[[121 127 129 115 139 142 139 147 129]
 [125 127 127 121 124 123 117 124 126]
 [122 129 121 115 127 134 139 135 126]
 [120 126 129 116 139 144 140 142 128]
 [128 123 133 132 132 118 127 134 133]
 [123 127 124 116 129 130 126 138 123]
 [139 140 141 137 128 134 118 121 128]
 [118 125 126 110 136 145 139 148 126]
 [120 127 129 118 137 150 140 143 126]]
Counting starts at 1.
Give the entry just left of the centre entry.
A: 132
The bottom-left entry is 120
Give the entry in row 1 and column 2.
A: 127
The top-left entry -> 121
Give the entry directly below the centre entry.
A: 129
Give the entry at row 2, column 2.
A: 127
The entry in row 1 and column 3 is 129
The bottom entry of the column that holds the smallest entry: 118
The bottom-right entry -> 126
The entry just left of the largest entry -> 137
Give the centre entry.
A: 132
The entry directly above 130 is 118
The largest entry -> 150
The entry at row 3, column 1 -> 122
The entry in row 2 and column 1: 125
The entry just right of the smallest entry: 136
The entry at row 3, column 2: 129
The entry just left of the smallest entry: 126
The entry in row 2 and column 3 -> 127

[[126 121 104 120 118 114 104 114 102 113 124 117 133 132]
 [125 125 131 116 124 120 130 125 128 132 130 129 116 122]
 [122 142 124 130 108 118 126 117 119 106 115 137 121 131]]
Counting starts at 1.
The entry at row 3, column 1: 122
Which number is the entry directly below 133? 116
Which number is the entry in row 1 and column 2? 121
Which number is the top-left entry? 126
The entry directly below the smallest entry is 128
Which number is the entry just right of the smallest entry? 113
The entry directly above the largest entry: 125
Which number is the entry at row 2, column 1? 125
Which number is the entry just left of 128? 125
The entry in row 2 and column 3 is 131
The bottom-right entry -> 131

Questions about the array below. Indices start at 1.
1) Which number is the entry at row 2, column 1?
2) Which number is the bottom entry of the column that holds the smallest entry?
3) Which number is the entry in row 1 and column 2?
4) Which number is the entry in row 1 and column 3?
5) Which number is the entry in row 3 and column 1?
6) Which number is the entry in row 1 and column 1?
7) Which number is the entry directly below 125?
8) Which number is the entry in the top-right corner?
[[132 122 127 132 138 138 135 114 135 128 131 136 131 125]
 [147 145 129 129 133 128 122 127 133 137 126 127 134 131]
 [133 132 137 127 100 126 119 133 120 131 128 109 115 131]]
1) 147
2) 100
3) 122
4) 127
5) 133
6) 132
7) 131
8) 125

x =
[[146 114 118 148 137 146 127 147]
 [109 141 124 109 131 132 150 113]
 [137 136 125 114 141 117 117 115]
 [119 102 106 113 110 108 110 114]
 [132 134 128 116 132 119 117 106]
 [140 128 120 111 145 135 145 121]
 [140 128 122 120 143 130 106 136]
 [133 146 153 157 117 136 145 150]
 [145 108 124 151 136 147 120 147]
 [104 144 128 106 127 126 151 110]
 [115 103 111 116 106 111 115 102]]
Report the largest entry in the last column.
A: 150
Report the bottom-left entry.
A: 115
Report the third entry from the end, reading row by row.
A: 111
Report the maximum.
A: 157
The top entry of the column that holds the largest entry is 148
The entry directly below 134: 128
Report the second entry from the end, reading row by row.
A: 115
Report the first entry on the main diagonal.
A: 146
The 1st entry on the diagonal from the top-right corner: 147
The entry directly below 144: 103
Report the entry directly above 122.
A: 120
The smallest entry in the first row -> 114
Report the last entry, reading row by row.
A: 102
Report the 3rd entry on the main diagonal.
A: 125
The smallest entry in the first column is 104
Report the entry directly below the largest entry.
A: 151
Report the second entry on the diagonal from the top-right corner.
A: 150
Report the entry directly above the largest entry.
A: 120
The 5th-last entry, reading row by row -> 116
Report the fourth-last entry, reading row by row.
A: 106

128,140,124,124,129,137,130,118,131,134
143,123,141,128,110,134,123,133,111,120
123,137,118,121,127,132,124,112,129,133
130,133,127,125,120,132,120,117,121,126
133,116,131,122,105,127,115,128,109,117
137,130,134,126,122,135,131,132,118,133
128,129,126,122,125,138,137,136,129,135
118,132,118,121,132,135,137,129,139,137
135,113,135,132,121,114,118,135,112,120
125,127,127,123,126,136,137,138,134,130
110,133,112,124,143,123,134,124,145,138
The bottom-right entry: 138
The second entry from the end, reading row by row is 145
The top entry of the column that holds the smallest entry is 129
Which number is the entry directly below 141?
Answer: 118
Which number is the bottom entry of the column that holds the smallest entry?
Answer: 143
Which number is the largest entry in the first row?
Answer: 140
Which number is the largest entry in the first column?
Answer: 143
The bottom-left entry -> 110
Which number is the top-right entry?
Answer: 134
Which number is the entry directly above 115?
Answer: 120
Which number is the top-left entry?
Answer: 128
Which number is the 3rd entry on the diagonal from the top-right corner?
Answer: 112
Which number is the third entry in reading order?
Answer: 124
Which number is the 2nd smallest entry?
Answer: 109
Which number is the 2nd entry on the main diagonal?
Answer: 123
Which number is the entry directly above 109?
Answer: 121
The last entry of the smallest entry's row: 117
The entry just left of the smallest entry is 122
Which number is the entry directly above the largest entry?
Answer: 134
The entry directly below the smallest entry is 122
The 5th-last entry, reading row by row: 123
The first entry of the smallest entry's row: 133
Which number is the entry just right of the smallest entry?
Answer: 127

Read these off the row that follows.
1) Give the third entry from the right.
2) Give the 2nd entry from the right.
3) Give the 1st entry.
132  145  127  149  115  155  134  136  114  129  100
1) 114
2) 129
3) 132
